Below are the code and all the weights of a small trained network. Each question names an input and a target symbol and asks about switching units off, where a switched-off unit gives its printed mean instead of its output.

import numpy as np


def w(rows, s, z=0):
    codes = np.array(rows[::2]) - 128.0
    scale = np.full(codes.shape[1], s)
    scale[-1] = z or s
    return codes * scale


def norm(h):
    return h / np.sqrt((h * h).mean(-1, keepdims=True) + 1e-5)


def f(y):
    return y / 2 * (1 + np.tanh(0.7978845608 * (y + 0.044715 * y**3)))


def softmax(a):
    e = np.exp(a - a.max(-1, keepdims=True))
    return e / e.sum(-1, keepdims=True)


def log_softmax(a):
    a = a - a.max(-1, keepdims=True)
    return a - np.log(np.exp(a).sum(-1, keepdims=True))


def net(x, mask):
    ids = ['βγδζηθλμξπφψω'.index(c) for c in x.split()]
    T = len(ids)
    res = E[ids] + P[:T]
    q, k, v = (norm(res) @ M[0].T for M in (Q, K, V))
    z = softmax(np.where(np.tri(T) > 0, q @ k.T / 4**0.5, -1e9)) @ v
    res = res + np.where(mask[0], z, O[0][:, -1]) @ O[0][:, :-1]
    y = f(norm(res) @ A[0][:, :-1].T + A[0][:, -1])
    res = res + np.where(mask[1:13], y, B[0][:, -1]) @ B[0][:, :-1]
    return log_softmax(norm(res)[-1] @ U[:, :-1].T + U[:, -1])


Q, K, V, O, A, B = {}, {}, {}, {}, {}, {}
E = w([
[112,126,135,132,139,130,135,119,122],'β',
[123,134,120,131,147,126,136,119,115],'γ',
[117,132,122,129,135,129,138,118,126],'δ',
[126,132,127,141,118,140,123,126,122],'ζ',
[131,136,118,131,139,144,118,128,111],'η',
[126,140,113,125,139,137,131,120,120],'θ',
[118,129,126,122,144,142,130,120,123],'λ',
[133,137,121,148,129,127,123,130,109],'μ',
[119,121,135,136,132,146,122,126,120],'ξ',
[249,137,175,109,145,155,170,126,155],'π',
[111,132,146,133,129,115,128,123,119],'φ',
[122,124,141,144,140,127,118,129,107],'ψ',
[124,154,113,132,127,112,137,114,119],'ω',
],0.016)
P = w([
[122,57,94,107,83,105,140,166,161],'0',
[124,126,133,132,121,143,167,190,174],'1',
[139,151,152,154,140,149,145,156,171],'2',
[100,142,133,154,129,148,112,123,162],'3',
[145,96,126,131,129,109,71,63,163],'4',
[165,89,141,108,84,121,150,85,116],'5',
[151,35,104,2,61,89,182,201,115],'6',
[118,152,155,128,132,161,197,119,72],'7',
[104,153,152,140,164,161,144,66,89],'8',
[133,148,138,157,154,138,50,48,121],'9',
],0.0048)
Q[0] = w([
[166,56,87,86,122,66,65,138,175],'H0',
[93,148,89,141,144,106,60,154,213],'H0',
[138,99,116,75,79,116,164,147,86],'H0',
[113,135,132,157,131,137,89,8,101],'H0',
],0.012)
K[0] = w([
[10,189,108,149,126,161,169,226,95],'H0',
[88,48,72,81,77,150,154,183,53],'H0',
[89,204,148,217,188,181,45,94,179],'H0',
[255,147,217,104,130,170,235,192,154],'H0',
],0.0084)
V[0] = w([
[104,73,223,144,116,113,126,133,159],'H0',
[161,152,125,204,50,101,24,193,68],'H0',
[133,83,151,130,249,127,128,153,20],'H0',
[116,158,124,180,129,3,174,119,127],'H0',
],0.0058)
O[0] = w([
[207,134,232,89,140,94,66,184,82,106],'H0',
[98,86,76,151,180,51,57,83,90,72],'H0',
[76,160,88,157,221,100,139,255,153,252],'H0',
[75,211,129,127,76,106,38,116,146,25],'H0',
],0.007,0.0016)
A[0] = w([
[29,162,55,125,84,119,48,79,122,3],'N0',
[133,139,166,79,65,191,144,94,113,120],'N1',
[80,90,150,157,147,149,68,148,149,126],'N2',
[134,139,159,85,190,102,139,215,96,145],'N3',
[83,120,112,129,190,134,93,210,161,76],'N4',
[136,191,202,62,79,126,102,173,134,140],'N5',
[143,148,122,81,139,177,71,92,116,193],'N6',
[94,167,54,92,93,156,163,78,158,86],'N7',
[74,190,120,130,136,165,142,255,138,125],'N8',
[119,150,135,76,164,49,40,122,102,173],'N9',
[74,81,75,112,129,55,62,124,93,30],'N10',
[105,76,62,16,113,87,109,189,134,202],'N11',
],0.0073,0.0034)
B[0] = w([
[154,89,189,113,195,110,83,115,228,179],'N0',
[234,175,138,154,147,110,126,141,119,247],'N1',
[114,207,74,135,103,138,150,104,102,145],'N2',
[157,110,171,170,120,126,81,120,125,254],'N3',
[150,145,94,174,99,38,136,116,131,191],'N4',
[25,119,105,99,213,93,156,82,98,210],'N5',
[105,88,126,139,77,71,191,145,102,176],'N6',
[103,142,176,189,111,145,108,131,112,177],'N7',
[155,93,101,68,81,87,114,115,159,222],'N8',
[114,129,111,98,62,253,141,205,120,215],'N9',
[201,171,98,74,161,166,136,92,119,186],'N10',
[192,180,201,184,144,123,169,110,101,180],'N11',
],0.0073,0.0041)
U = w([
[96,126,184,184,97,118,60,63,178,204],'β',
[100,144,88,86,52,63,155,142,191,179],'γ',
[131,148,70,76,200,195,52,90,141,119],'δ',
[37,117,142,76,109,178,120,164,64,254],'ζ',
[142,57,94,98,51,132,111,37,41,124],'η',
[97,85,61,198,196,103,171,118,120,187],'θ',
[139,140,144,128,132,128,140,123,115,40],'λ',
[162,191,104,181,107,115,61,224,91,121],'μ',
[96,136,123,202,55,239,173,136,132,92],'ξ',
[190,42,119,57,105,170,179,193,214,114],'π',
[112,124,175,39,192,34,114,119,100,119],'φ',
[153,33,211,175,181,132,75,168,82,103],'ψ',
[148,255,147,113,110,84,183,57,93,56],'ω',
],0.0073,0.003)

Each question gives the input, a string of symbols that net reads in full, and the target symbol t.
The units are the heads (4 rows each of Q, K, V and O) and the neurons (one row each of A and B). Each row of codes is followed by its name. A weight is (code - 128) times the scale printed after its matrix; where a second scale follows, it is the last column's (O, A, B and U).
mask holds one flag per unit, heads first, then neurons. A switched-off unit (its flag False) gives its mean, the last column of its rows in O or B, instead of its output. The means were averaged over made-up inputs and are rounded, as every weight is.
A unit's drop is (log p(t) with every unit on - log p(t) with that unit switched off) / (log p(t) with every unit on - log p(t) with every unit switched off).
The circuit of an input: a set's keep is (log p(t) with only the set's units on - log p(t) with every unit switched off) / (log p(t) with every unit on - log p(t) with every unit switched off). Starting from the 12 units with the biggest drops (on a tie, the unit counted first), units are removed one at a time, each time the one whose removal leaves the highest keep (on an exact tie, the one counted first), for as long as the keep stays at least 0.8.
units of the circuit, in order: the units of the circuit, biggest drop first
top k neurons: the k neurons with the biggest drops, biggest first
drop when u is switched off: that unit's drop, to one decimal
input ξ η θ, target ψ: units of the circuit, in order	[H0 N3]
input η ψ ψ ω, target θ: units of the circuit, in order	[H0]
input η ζ λ γ β ζ, target π: units of the circuit, in order	[H0 N8]
input λ λ ω β λ μ η ω λ, target δ: units of the circuit, in order	[H0 N10 N9]
input ψ ψ μ ψ ξ ω η λ ξ, target β: units of the circuit, in order	[H0 N0]
input ω η ξ η η β η φ β, target φ: units of the circuit, in order	[H0 N5 N8]
input η η ω μ η γ λ η η η, target π: units of the circuit, in order	[H0 N8]
input ζ ω φ θ η η, target ζ: top 2 neurons	[N9 N5]
input φ η μ, target ζ: units of the circuit, in order	[H0 N9 N5]
input ψ ζ φ, target μ: top 2 neurons	[N9 N4]
input ω μ ω θ η ψ ψ, target ξ: units of the circuit, in order	[H0 N7]
input η ω ζ δ η, target β: top 2 neurons	[N0 N7]
input η ξ ψ η β μ, target μ: top 2 neurons	[N9 N4]
input η η φ ω γ ω η ω, target γ: top neuron	[N8]
input δ ξ ψ, target ω: top 2 neurons	[N1 N5]
input β β β η φ, target φ: top 2 neurons	[N5 N8]
input ω ψ β γ λ ψ, target φ: top 2 neurons	[N5 N8]
input η ψ ω ψ η, target μ: top 2 neurons	[N9 N4]
input η η η, target θ: drop when H0 is switched off	1.2
input ψ μ ψ η π π ψ, target θ: drop when N1 is switched off	0.1
input θ ω η η, target ξ: drop when N6 is switched off	0.0
